Here is a tiny trained network, its code and every weight. The questions are about switching its units off for an input and a target symbol, where a switched-off unit gives its printed mean instead of its output.

import numpy as np


def w(rows, s, z=0):
    codes = np.array(rows[::2]) - 128.0
    scale = np.full(codes.shape[1], s)
    scale[-1] = z or s
    return codes * scale


def f(y):
    return np.maximum(y, 0)


def softmax(a):
    e = np.exp(a - a.max(-1, keepdims=True))
    return e / e.sum(-1, keepdims=True)


def log_softmax(a):
    a = a - a.max(-1, keepdims=True)
    return a - np.log(np.exp(a).sum(-1, keepdims=True))


def net(x, mask):
    ids = ['βγεθφψω'.index(c) for c in x.split()]
    T = len(ids)
    res = E[ids] + P[:T]
    r = res
    for j in range(3):
        rows = slice(4 * j, 4 * j + 4)
        q, k, v = (r @ M[0][rows].T for M in (Q, K, V))
        z = softmax(np.where(np.tri(T) > 0, q @ k.T / 4**0.5, -1e9)) @ v
        o = O[0][rows]
        res = res + np.where(mask[j], z, o[:, -1]) @ o[:, :-1]
    y = f(res @ A[0][:, :-1].T + A[0][:, -1])
    res = res + np.where(mask[3:19], y, B[0][:, -1]) @ B[0][:, :-1]
    return log_softmax(res[-1] @ U[:, :-1].T + U[:, -1])


Q, K, V, O, A, B = {}, {}, {}, {}, {}, {}
E = w([
[117,126,44],'β',
[136,79,31],'γ',
[3,22,176],'ε',
[101,99,142],'θ',
[212,158,23],'φ',
[170,114,139],'ψ',
[140,125,40],'ω',
],0.011)
P = w([
[113,203,49],'0',
[149,253,174],'1',
[92,202,74],'2',
[91,134,22],'3',
[225,165,153],'4',
[109,92,13],'5',
[107,157,170],'6',
[127,133,50],'7',
[99,144,145],'8',
[138,74,19],'9',
[104,127,121],'10',
[8,225,126],'11',
[137,162,178],'12',
[91,199,102],'13',
],0.0074)
Q[0] = w([
[71,180,94],'head 0',
[140,232,175],'head 0',
[147,59,57],'head 0',
[18,153,115],'head 0',
[79,134,135],'head 1',
[98,154,206],'head 1',
[88,177,136],'head 1',
[28,107,63],'head 1',
[155,215,72],'head 2',
[2,118,113],'head 2',
[187,113,85],'head 2',
[75,154,80],'head 2',
],0.013)
K[0] = w([
[89,163,121],'head 0',
[120,160,184],'head 0',
[104,62,48],'head 0',
[74,168,106],'head 0',
[157,140,144],'head 1',
[221,167,110],'head 1',
[202,144,175],'head 1',
[142,55,164],'head 1',
[155,5,192],'head 2',
[103,144,177],'head 2',
[178,132,136],'head 2',
[204,142,106],'head 2',
],0.013)
V[0] = w([
[169,129,162],'head 0',
[142,181,128],'head 0',
[245,120,160],'head 0',
[133,150,17],'head 0',
[89,169,91],'head 1',
[182,125,69],'head 1',
[84,184,110],'head 1',
[25,74,194],'head 1',
[228,124,117],'head 2',
[162,185,38],'head 2',
[168,99,106],'head 2',
[188,176,153],'head 2',
],0.012)
O[0] = w([
[110,137,139,86],'head 0',
[164,118,177,131],'head 0',
[77,192,119,81],'head 0',
[141,156,159,254],'head 0',
[189,51,171,165],'head 1',
[119,109,110,151],'head 1',
[160,87,140,152],'head 1',
[2,106,104,121],'head 1',
[154,161,82,139],'head 2',
[196,169,203,212],'head 2',
[174,116,145,142],'head 2',
[160,119,94,117],'head 2',
],0.0077,0.0095)
A[0] = w([
[163,57,72,134],'neuron 0',
[148,177,75,70],'neuron 1',
[198,69,147,122],'neuron 2',
[193,188,55,73],'neuron 3',
[112,59,235,49],'neuron 4',
[84,123,162,190],'neuron 5',
[80,168,107,33],'neuron 6',
[138,209,10,134],'neuron 7',
[55,67,137,158],'neuron 8',
[100,173,63,89],'neuron 9',
[109,82,129,13],'neuron 10',
[8,94,131,3],'neuron 11',
[73,65,166,117],'neuron 12',
[243,141,175,6],'neuron 13',
[92,230,166,154],'neuron 14',
[101,140,132,208],'neuron 15',
],0.012,0.0045)
B[0] = w([
[192,218,230,159],'neuron 0',
[78,48,176,147],'neuron 1',
[71,189,99,208],'neuron 2',
[67,59,195,195],'neuron 3',
[110,101,63,158],'neuron 4',
[138,144,81,148],'neuron 5',
[224,101,160,131],'neuron 6',
[156,40,245,165],'neuron 7',
[189,140,92,162],'neuron 8',
[193,26,161,139],'neuron 9',
[123,143,123,133],'neuron 10',
[139,143,142,155],'neuron 11',
[166,176,97,154],'neuron 12',
[2,148,118,255],'neuron 13',
[207,88,200,138],'neuron 14',
[148,117,51,144],'neuron 15',
],0.0072,0.013)
U = w([
[81,70,143,1],'β',
[138,74,140,91],'γ',
[127,3,60,224],'ε',
[134,127,149,39],'θ',
[136,16,202,174],'φ',
[239,191,237,238],'ψ',
[112,125,145,103],'ω',
],0.0077,0.0044)

Each question gives the input, a string of symbols that net reads in full, and the target symbol t.
The units are the heads (4 rows each of Q, K, V and O) and the neurons (one row each of A and B). Each row of codes is followed by its name. A weight is (code - 128) times the scale printed after its matrix; where a second scale follows, it is the last column's (O, A, B and U).
mask holds one flag per unit, heads first, then neurons. A switched-off unit (its flag False) gives its mean, the last column of its rows in O or B, instead of its output. The means were averaged over made-up inputs and are rounded, as every weight is.
A unit's drop is (log p(t) with every unit on - log p(t) with that unit switched off) / (log p(t) with every unit on - log p(t) with every unit switched off).
The circuit of an input: a set's keep is (log p(t) with only the set's units on - log p(t) with every unit switched off) / (log p(t) with every unit on - log p(t) with every unit switched off). Starting from the 12 units with the biggest drops (on a tie, the unit counted first), units are removed one at a time, each time the one whose removal leaves the highest keep (on an exact tie, the one counted first), for as long as the keep stays at least 0.8.
circuit, biggest first: the units of the circuit, biggest drop first
most important unit: the unit with the biggest drop
top k neurons: the k neurons with the biggest drops, biggest first
heads that matter: for each layer, one digit per head in row order, 1 if its drop is at least 0.15 and else 0, layers parted by /
drop of u: that unit's drop, to one decimal
input ε β β ω ω ω ε ω ε ε β θ, target ε: heads that matter : 101
input ω ω β β φ ε φ ψ φ θ, target ψ: circuit, biggest first : [head 2; neuron 0]
input φ θ ψ β θ ω β ψ ψ θ, target ψ: most important unit : neuron 0
input γ ω β ω β ω ε β ω φ ε ω, target ε: heads that matter : 111
input φ ω ω ω θ, target ω: top 3 neurons : [neuron 13; neuron 2; neuron 7]
input ω ψ ω, target φ: heads that matter : 001
input φ ω θ ω γ β ε ε, target ε: circuit, biggest first : [neuron 4; head 1; neuron 0; neuron 8]
input θ ψ β, target φ: heads that matter : 001
input ε β ω ψ θ θ ε ω ε ω θ β ψ ω, target ε: heads that matter : 011
input β β ψ ω ω ω ω β θ ω, target ψ: top 2 neurons : [neuron 0; neuron 4]
input ε ε ψ, target ε: heads that matter : 011
input ψ ψ φ θ γ γ ψ φ ω θ β φ, target φ: top 2 neurons : [neuron 7; neuron 3]
input φ φ β β ω ε β ω ω ε θ ε ω β, target ε: heads that matter : 111
input ε ε φ, target ε: heads that matter : 011
input φ θ γ θ ψ ψ ω ε ω ψ φ ω β ω, target φ: most important unit : neuron 7
input ω ψ φ φ φ, target β: heads that matter : 010
input φ ψ γ ψ β φ ψ β ω φ ω γ ω β, target φ: top 2 neurons : [neuron 3; neuron 7]
input θ θ φ ε φ φ θ ω ε θ ω β, target ε: drop of neuron 0 : 0.3
input ψ ε β ε β θ β ψ γ ε β γ β θ, target ε: drop of head 2 : 0.4
input ω φ φ ω ω, target ω: drop of head 2 : 0.1
input φ ω φ ψ β γ, target ψ: circuit, biggest first : [neuron 0]
input θ ω β ε β φ, target φ: drop of neuron 9 : 0.1
